Here is a tiny trained network, its code and every weight. The questions are about switching its units off for an input and a target symbol, where a switched-off unit gives its printed mean instead of its output.

import numpy as np


def w(rows, s, z=0):
    codes = np.array(rows[::2]) - 128.0
    scale = np.full(codes.shape[1], s)
    scale[-1] = z or s
    return codes * scale


def f(y):
    return np.maximum(y, 0)


def softmax(a):
    e = np.exp(a - a.max(-1, keepdims=True))
    return e / e.sum(-1, keepdims=True)


def log_softmax(a):
    a = a - a.max(-1, keepdims=True)
    return a - np.log(np.exp(a).sum(-1, keepdims=True))


def net(x, mask):
    ids = ['ΓΘΛΠΣΨΩαβεζημτφ'.index(c) for c in x.split()]
    T = len(ids)
    res = E[ids] + P[:T]
    r = res
    for j in range(2):
        rows = slice(4 * j, 4 * j + 4)
        q, k, v = (r @ M[0][rows].T for M in (Q, K, V))
        z = softmax(np.where(np.tri(T) > 0, q @ k.T / 4**0.5, -1e9)) @ v
        o = O[0][rows]
        res = res + np.where(mask[j], z, o[:, -1]) @ o[:, :-1]
    y = f(res @ A[0][:, :-1].T + A[0][:, -1])
    res = res + np.where(mask[2:18], y, B[0][:, -1]) @ B[0][:, :-1]
    return log_softmax(res[-1] @ U[:, :-1].T + U[:, -1])


Q, K, V, O, A, B = {}, {}, {}, {}, {}, {}
E = w([
[203,58,248,155,135,176],'Γ',
[147,179,103,88,229,157],'Θ',
[210,83,177,125,97,36],'Λ',
[107,194,164,26,93,126],'Π',
[238,188,237,147,158,163],'Σ',
[146,53,155,2,130,138],'Ψ',
[76,154,236,127,74,64],'Ω',
[92,190,115,143,165,180],'α',
[111,125,166,170,147,230],'β',
[202,142,165,188,97,127],'ε',
[175,208,114,138,143,68],'ζ',
[146,77,202,104,185,132],'η',
[140,121,191,121,217,205],'μ',
[193,147,86,86,17,222],'τ',
[127,146,128,84,209,80],'φ',
],0.0082)
P = w([
[88,125,156,101,126,123],'0',
[123,146,169,83,138,151],'1',
[173,175,191,75,137,164],'2',
[176,188,189,71,133,169],'3',
[187,201,196,64,147,178],'4',
[184,205,208,55,134,196],'5',
[200,208,192,42,131,201],'6',
[215,225,195,39,121,200],'7',
[208,227,216,33,122,211],'8',
[209,233,212,22,104,223],'9',
[206,240,210,5,115,217],'10',
],0.0016)
Q[0] = w([
[143,49,142,133,119,50],'H0',
[165,131,145,159,54,94],'H0',
[47,125,184,176,114,132],'H0',
[82,142,125,148,89,36],'H0',
[67,89,2,201,116,93],'H1',
[135,197,168,75,135,136],'H1',
[41,103,90,168,100,173],'H1',
[119,172,190,157,75,98],'H1',
],0.025)
K[0] = w([
[131,66,171,194,213,20],'H0',
[166,115,122,224,112,106],'H0',
[33,106,208,155,130,155],'H0',
[41,156,122,203,162,35],'H0',
[106,130,111,253,182,44],'H1',
[104,147,96,37,89,122],'H1',
[30,101,182,191,221,96],'H1',
[103,101,205,115,60,89],'H1',
],0.022)
V[0] = w([
[140,135,113,120,151,125],'H0',
[97,132,240,156,202,115],'H0',
[166,137,118,105,238,121],'H0',
[170,130,81,214,139,193],'H0',
[70,153,190,2,171,113],'H1',
[172,140,207,221,174,64],'H1',
[157,128,111,180,158,141],'H1',
[78,254,199,189,61,86],'H1',
],0.0098)
O[0] = w([
[123,120,117,127,140,118,125],'H0',
[211,150,123,88,171,177,100],'H0',
[151,98,90,107,198,118,114],'H0',
[88,112,110,210,176,125,97],'H0',
[88,130,125,72,1,137,193],'H1',
[57,134,186,185,129,68,3],'H1',
[130,101,139,156,169,106,74],'H1',
[146,217,245,90,131,131,107],'H1',
],0.0098,0.0039)
A[0] = w([
[123,113,52,95,123,136,95],'N0',
[98,144,189,109,127,124,5],'N1',
[119,169,114,173,89,7,199],'N2',
[123,121,88,116,69,145,207],'N3',
[114,91,202,239,106,149,217],'N4',
[40,126,172,183,83,119,46],'N5',
[252,106,166,230,104,140,72],'N6',
[140,14,212,93,179,94,146],'N7',
[180,248,97,195,172,109,80],'N8',
[125,73,193,115,131,208,103],'N9',
[85,171,99,184,108,127,111],'N10',
[157,113,126,148,57,93,82],'N11',
[135,140,101,156,220,222,93],'N12',
[44,221,99,169,177,166,154],'N13',
[73,160,95,67,220,60,122],'N14',
[137,190,66,79,102,70,120],'N15',
],0.011,0.0033)
B[0] = w([
[78,90,80,132,170,159,205],'N0',
[101,111,78,120,190,94,155],'N1',
[45,145,153,80,41,133,170],'N2',
[185,162,97,170,87,131,255],'N3',
[111,57,131,188,109,242,178],'N4',
[157,45,193,119,177,74,143],'N5',
[62,101,133,152,64,12,198],'N6',
[250,97,86,60,160,157,180],'N7',
[141,198,93,208,202,100,167],'N8',
[146,154,195,158,157,131,180],'N9',
[164,105,159,78,152,92,145],'N10',
[96,130,101,105,180,166,184],'N11',
[42,159,194,86,176,174,171],'N12',
[134,187,55,35,74,142,157],'N13',
[102,51,64,155,120,44,152],'N14',
[151,117,202,170,130,108,224],'N15',
],0.021,0.0068)
U = w([
[30,85,157,213,73,124,34],'Γ',
[216,118,101,70,201,155,5],'Θ',
[140,23,194,172,150,169,6],'Λ',
[120,145,100,148,74,155,130],'Π',
[164,122,24,185,104,203,243],'Σ',
[195,52,82,111,147,2,96],'Ψ',
[47,146,166,134,124,230,48],'Ω',
[207,214,201,138,63,142,204],'α',
[93,223,54,13,133,157,112],'β',
[132,140,149,62,219,187,73],'ε',
[84,116,230,95,149,84,127],'ζ',
[142,154,134,227,242,116,117],'η',
[46,193,106,144,80,38,174],'μ',
[89,69,119,3,23,111,166],'τ',
[36,64,66,98,207,126,111],'φ',
],0.0042,0.0025)

Each question gives the input, a string of symbols that net reads in full, and the target symbol t.
The units are the heads (4 rows each of Q, K, V and O) and the neurons (one row each of A and B). Each row of codes is followed by its name. A weight is (code - 128) times the scale printed after its matrix; where a second scale follows, it is the last column's (O, A, B and U).
mask holds one flag per unit, heads first, then neurons. A switched-off unit (its flag False) gives its mean, the last column of its rows in O or B, instead of its output. The means were averaged over made-up inputs and are rounded, as every weight is.
A unit's drop is (log p(t) with every unit on - log p(t) with that unit switched off) / (log p(t) with every unit on - log p(t) with every unit switched off).
The circuit of an input: a set's keep is (log p(t) with only the set's units on - log p(t) with every unit switched off) / (log p(t) with every unit on - log p(t) with every unit switched off). Starting from the 12 units with the biggest drops (on a tie, the unit counted first), units are removed one at a time, each time the one whose removal leaves the highest keep (on an exact tie, the one counted first), for as long as the keep stays at least 0.8.
circuit, biggest first: the units of the circuit, biggest drop first
top k neurons: the k neurons with the biggest drops, biggest first
which heads matter: for each layer, one digit per head in row order, 1 if its drop is at least 0.15 and else 0, layers parted by /
drop when u is switched off: that unit's drop, to one decimal
input α Λ Γ τ Π ζ Σ ε Γ Σ β, target Λ: circuit, biggest first	[H0 N5 N4]
input φ Ψ Λ μ ζ Λ α, target Σ: which heads matter	01
input Γ Σ Π α Λ Γ ζ Λ Π μ Θ, target α: which heads matter	01
input Λ μ α Λ Π Θ Π, target α: circuit, biggest first	[N15 H1 N3]
input ζ Σ η Π Λ α ζ τ μ Π α, target τ: which heads matter	10
input Γ ζ Λ τ Λ, target Ψ: which heads matter	01
input α Λ Θ, target φ: circuit, biggest first	[H0 N14 N12]
input Ψ Γ α ζ α Λ Λ Ω, target Σ: circuit, biggest first	[H1 N3]
input Λ φ Λ Π ζ, target α: which heads matter	01
input Ψ Λ α α ζ Γ Σ α β Λ Γ, target Σ: top 3 neurons	[N3 N0 N15]
input φ φ τ β φ, target φ: circuit, biggest first	[H1 N14 N12 N3]
input ε α Ω α, target β: circuit, biggest first	[N13 N15 H1]
input Λ Λ Λ Λ Ω ζ ζ α, target β: top 3 neurons	[N13 N15 N6]
input η Λ Λ μ ζ τ Ψ Ω, target α: which heads matter	10
input Θ Ω α μ, target ε: which heads matter	10
input Λ α Γ φ ζ β η Λ Γ, target Λ: which heads matter	01
input Λ ζ φ ε α Γ Λ Λ Λ Π Θ, target α: circuit, biggest first	[H1 N15 N3 H0]
input Γ α ζ Σ α τ Γ, target ζ: which heads matter	11
input ζ τ μ ζ η, target ε: top 2 neurons	[N12 N7]
input Λ φ Ω Ψ β ζ η τ μ, target Ω: top 3 neurons	[N12 N4 N7]
input Γ Γ β ζ Γ β, target Ω: which heads matter	11
input Θ Σ τ Λ Ω Θ Γ Ω Ω Θ ζ, target η: top 2 neurons	[N8 N2]
input α μ Λ Ψ Λ ζ, target Σ: top 2 neurons	[N3 N0]
input ζ Σ ε Ψ Θ Ω β τ, target Σ: drop when N3 is switched off	0.6
input μ Λ Λ τ Λ Θ ζ Λ Γ, target ζ: drop when N6 is switched off	0.8
input Γ ζ ζ, target μ: drop when N6 is switched off	-0.1
input Γ ζ Λ ε Λ Λ α Λ Λ ε, target Γ: drop when N3 is switched off	0.0
